Below are the code and all the weights of a small trained network. Each question names an input and a class and asks about switching units off, where a switched-off unit gives its printed mean instead of its output.

import numpy as np


def w(rows, s, z=0):
    codes = np.array(rows[::2]) - 128.0
    scale = np.full(codes.shape[1], s)
    scale[-1] = z or s
    return codes * scale


def f(y):
    return y / 2 * (1 + np.tanh(0.7978845608 * (y + 0.044715 * y**3)))


def log_softmax(a):
    a = a - a.max(-1, keepdims=True)
    return a - np.log(np.exp(a).sum(-1, keepdims=True))


def net(x, mask):
    res = np.array(x, float).reshape(1, 3) / 4 @ E
    y = f(res @ A[0][:, :-1].T + A[0][:, -1])
    res = res + np.where(mask, y, B[0][:, -1]) @ B[0][:, :-1]
    return log_softmax(res[-1] @ U[:, :-1].T + U[:, -1])


A, B = {}, {}
E = w([
[254,240,108,11,104,216,150,120,74],'x0',
[143,222,144,150,44,245,144,66,233],'x1',
[99,68,24,211,253,141,181,19,168],'x2',
],0.0077)
A[0] = w([
[64,39,84,183,198,47,145,152,21,251],'n0',
[84,179,127,149,123,164,200,1,195,214],'n1',
[169,194,188,74,86,167,147,144,151,100],'n2',
[50,92,188,126,95,77,111,127,109,216],'n3',
[20,99,179,135,105,85,151,122,148,186],'n4',
[72,38,121,183,217,91,156,145,176,46],'n5',
[205,142,134,73,155,70,132,113,99,136],'n6',
[122,118,233,76,164,67,130,255,6,135],'n7',
],0.0061,0.0028)
B[0] = w([
[138,120,120,139,195,99,124,186,203,254],'n0',
[155,108,177,115,173,215,77,32,171,233],'n1',
[200,211,139,184,138,66,157,172,111,214],'n2',
[175,135,158,172,135,152,94,118,196,182],'n3',
[130,147,146,175,96,164,121,165,179,186],'n4',
[132,187,77,149,114,90,162,141,84,212],'n5',
[143,68,101,71,103,96,187,104,78,159],'n6',
[152,88,167,203,87,151,75,1,132,221],'n7',
],0.0085,0.0089)
U = w([
[134,110,190,156,138,181,92,44,183,253],'0',
[159,215,148,169,105,113,122,222,176,25],'1',
[125,118,23,118,182,84,156,187,94,167],'2',
[110,129,148,136,40,81,120,99,2,26],'3',
],0.0085,0.0018)

Each question gives the input, the list of numbers given to net, and the class t.
The units are the neurons (one row each of A and B). Each row of codes is followed by its name. A weight is (code - 128) times the scale printed after its matrix; where a second scale follows, it is the last column's (A, B and U).
mask holds one flag per neuron, in row order. A switched-off neuron (its flag False) gives its mean, the last column of its row in B, instead of its output. The means were averaged over made-up inputs and are rounded, as every weight is.
A unit's drop is (log p(t) with every unit on - log p(t) with that unit switched off) / (log p(t) with every unit on - log p(t) with every unit switched off).
The circuit of an input: a set's keep is (log p(t) with only the set's units on - log p(t) with every unit switched off) / (log p(t) with every unit on - log p(t) with every unit switched off). Starting from all 8 units, units are removed one at a time, each time the one whose removal leaves the highest keep (on an exact tie, the one counted first), for as long as the keep stays at least 0.8.
units of the circuit, in order: the units of the circuit, biggest drop first
most important unit: the unit with the biggest drop
k most important neurons: the k neurons with the biggest drops, biggest first
drop of u: that unit's drop, to one decimal
input [1,-7,-8], class 0: units of the circuit, in order : (n7)
input [3,1,-7], class 3: units of the circuit, in order : (n0, n7, n1)
input [-5,-2,7], class 2: 2 most important neurons : (n5, n7)
input [-6,-1,-2], class 1: units of the circuit, in order : (n1, n4)
input [-8,-1,5], class 1: 3 most important neurons : (n4, n5, n3)
input [-3,-1,1], class 1: units of the circuit, in order : (n1, n7)
input [-7,-4,2], class 1: units of the circuit, in order : (n4, n0)
input [-1,-1,-7], class 3: 3 most important neurons : (n1, n0, n7)
input [1,0,-3], class 3: 4 most important neurons : (n0, n1, n4, n3)
input [-8,-7,0], class 1: 2 most important neurons : (n5, n0)
input [8,-8,-1], class 3: 3 most important neurons : (n7, n6, n1)
input [8,-1,5], class 2: 3 most important neurons : (n7, n3, n6)
input [-7,1,2], class 1: 2 most important neurons : (n5, n7)
input [-2,-3,2], class 2: most important unit : n1
input [-3,-1,8], class 2: 3 most important neurons : (n5, n7, n0)
input [3,-5,-4], class 3: 2 most important neurons : (n1, n6)
input [-5,-5,-5], class 0: 2 most important neurons : (n7, n2)
input [-6,-6,-4], class 0: 2 most important neurons : (n7, n2)
input [2,-2,-3], class 3: 2 most important neurons : (n1, n0)
input [-5,-3,8], class 2: units of the circuit, in order : (n5)
input [5,-7,-8], class 3: drop of n6 : 0.1
input [-4,-6,-5], class 0: drop of n5 : 0.0
input [4,-1,-6], class 3: drop of n0 : 0.2
